Below are the code and all the weights of a small trained network. Each question names an input and a class and asks about switching units off, where a switched-off unit gives its printed mean instead of its output.

import numpy as np


def w(rows, s, z=0):
    codes = np.array(rows[::2]) - 128.0
    scale = np.full(codes.shape[1], s)
    scale[-1] = z or s
    return codes * scale


def f(y):
    return y / 2 * (1 + np.tanh(0.7978845608 * (y + 0.044715 * y**3)))


def log_softmax(a):
    a = a - a.max(-1, keepdims=True)
    return a - np.log(np.exp(a).sum(-1, keepdims=True))


def net(x, mask):
    res = np.array(x, float).reshape(1, 5) / 4 @ E
    y = f(res @ A[0][:, :-1].T + A[0][:, -1])
    res = res + np.where(mask, y, B[0][:, -1]) @ B[0][:, :-1]
    return log_softmax(res[-1] @ U[:, :-1].T + U[:, -1])


A, B = {}, {}
E = w([
[243,110,111,110,179,154],'x0',
[129,54,172,146,208,138],'x1',
[172,191,186,70,145,128],'x2',
[113,167,99,23,140,173],'x3',
[160,140,152,124,85,3],'x4',
],0.0059)
A[0] = w([
[91,165,136,160,51,94,159],'N0',
[157,167,157,81,181,184,141],'N1',
[125,117,118,143,151,141,172],'N2',
[145,149,134,155,87,75,254],'N3',
[169,143,131,128,110,117,176],'N4',
[51,102,63,138,101,194,199],'N5',
[95,138,137,112,113,116,190],'N6',
[160,153,155,46,161,137,226],'N7',
[152,80,145,184,172,92,169],'N8',
[40,151,158,56,130,91,182],'N9',
[141,125,125,129,133,150,174],'N10',
[115,70,150,187,175,156,156],'N11',
[161,134,129,113,122,118,169],'N12',
[166,72,138,163,161,89,212],'N13',
[136,121,134,143,126,104,144],'N14',
[198,138,106,116,99,96,160],'N15',
[78,142,122,84,139,126,190],'N16',
[133,113,126,132,166,165,187],'N17',
[76,120,81,138,130,208,176],'N18',
[98,134,155,200,54,24,202],'N19',
[99,140,145,99,126,97,182],'N20',
[155,134,131,105,142,128,164],'N21',
[145,86,136,163,157,99,184],'N22',
[127,133,134,125,126,117,142],'N23',
[251,144,107,108,109,120,196],'N24',
[129,71,133,169,158,116,220],'N25',
[75,123,98,141,109,156,233],'N26',
[143,129,108,127,118,131,173],'N27',
[214,161,129,112,136,128,204],'N28',
[136,113,141,152,138,79,133],'N29',
[77,158,144,107,95,94,186],'N30',
[163,111,156,123,228,247,230],'N31',
],0.011,0.0023)
B[0] = w([
[108,167,177,147,72,123,202],'N0',
[154,120,184,124,170,189,179],'N1',
[134,131,113,144,135,122,140],'N2',
[79,137,156,101,111,90,196],'N3',
[93,130,124,113,128,129,148],'N4',
[102,32,97,179,83,165,205],'N5',
[147,133,123,122,96,123,155],'N6',
[161,128,136,77,149,205,192],'N7',
[152,116,132,110,177,69,184],'N8',
[218,145,92,91,67,113,196],'N9',
[124,131,125,140,138,138,137],'N10',
[148,168,82,154,152,59,181],'N11',
[110,130,120,106,132,138,143],'N12',
[139,108,118,113,185,78,186],'N13',
[121,120,138,118,138,115,140],'N14',
[77,137,97,94,126,115,165],'N15',
[177,106,122,116,103,141,162],'N16',
[139,145,121,164,138,135,154],'N17',
[123,42,104,176,126,151,188],'N18',
[90,122,254,121,96,87,255],'N19',
[155,136,123,102,107,115,156],'N20',
[122,132,124,113,138,154,142],'N21',
[140,115,127,123,166,86,167],'N22',
[128,128,131,119,124,125,133],'N23',
[43,157,80,81,153,167,192],'N24',
[144,120,112,143,148,67,177],'N25',
[119,95,110,162,81,141,178],'N26',
[110,128,118,129,124,132,137],'N27',
[66,139,116,94,150,176,176],'N28',
[124,104,149,109,151,110,155],'N29',
[160,158,128,115,68,115,183],'N30',
[164,192,153,231,182,180,228],'N31',
],0.033,0.0071)
U = w([
[93,160,214,142,2,92,85],'0',
[138,10,35,212,68,152,245],'1',
[234,133,76,64,56,128,116],'2',
[32,162,30,62,146,153,255],'3',
[165,171,175,148,181,210,93],'4',
[129,75,169,82,158,19,41],'5',
[195,177,56,218,188,76,44],'6',
],0.005,0.00056)

Each question gives the input, the list of numbers given to net, and the class t.
The units are the neurons (one row each of A and B). Each row of codes is followed by its name. A weight is (code - 128) times the scale printed after its matrix; where a second scale follows, it is the last column's (A, B and U).
mask holds one flag per neuron, in row order. A switched-off neuron (its flag False) gives its mean, the last column of its row in B, instead of its output. The means were averaged over made-up inputs and are rounded, as every weight is.
A unit's drop is (log p(t) with every unit on - log p(t) with that unit switched off) / (log p(t) with every unit on - log p(t) with every unit switched off).
The circuit of an input: a set's keep is (log p(t) with only the set's units on - log p(t) with every unit switched off) / (log p(t) with every unit on - log p(t) with every unit switched off). Starting from the 12 units with the biggest drops (on a tie, the unit counted first), units are removed one at a time, each time the one whose removal leaves the highest keep (on an exact tie, the one counted first), for as long as the keep stays at least 0.8.
units of the circuit, in order: the units of the circuit, biggest drop first
top k neurons: the k neurons with the biggest drops, biggest first
drop of u: that unit's drop, to one decimal
input [3,-2,-3,-2,8], class 5: units of the circuit, in order : [N13; N31]
input [6,4,-4,2,8], class 3: units of the circuit, in order : [N24]
input [-2,-2,-1,4,2], class 2: units of the circuit, in order : [N19; N9]
input [-2,8,-4,5,-1], class 6: top 2 neurons : [N31; N11]
input [-6,-1,-1,8,6], class 2: top 3 neurons : [N9; N16; N20]
input [4,6,8,-7,-2], class 6: units of the circuit, in order : [N11; N19]
input [0,-8,-3,3,-1], class 1: units of the circuit, in order : [N19; N5]
input [-3,0,4,2,3], class 2: units of the circuit, in order : [N9; N19]
input [-1,5,-5,5,6], class 5: units of the circuit, in order : [N31; N0]
input [-1,-1,-6,-6,7], class 5: top 3 neurons : [N13; N8; N22]
input [3,4,-8,7,-1], class 1: top 2 neurons : [N5; N18]
input [-5,4,-3,-5,6], class 5: top 2 neurons : [N8; N13]
input [-3,8,-4,-5,0], class 5: top 3 neurons : [N19; N31; N8]
input [-6,-8,2,6,-2], class 2: units of the circuit, in order : [N9]
input [-2,-3,-2,7,4], class 2: drop of N9 : 0.3
input [5,5,2,2,5], class 3: drop of N24 : 0.2
input [-2,5,-2,8,-7], class 1: drop of N5 : 0.5
input [7,-6,-5,4,7], class 3: drop of N25 : 0.0
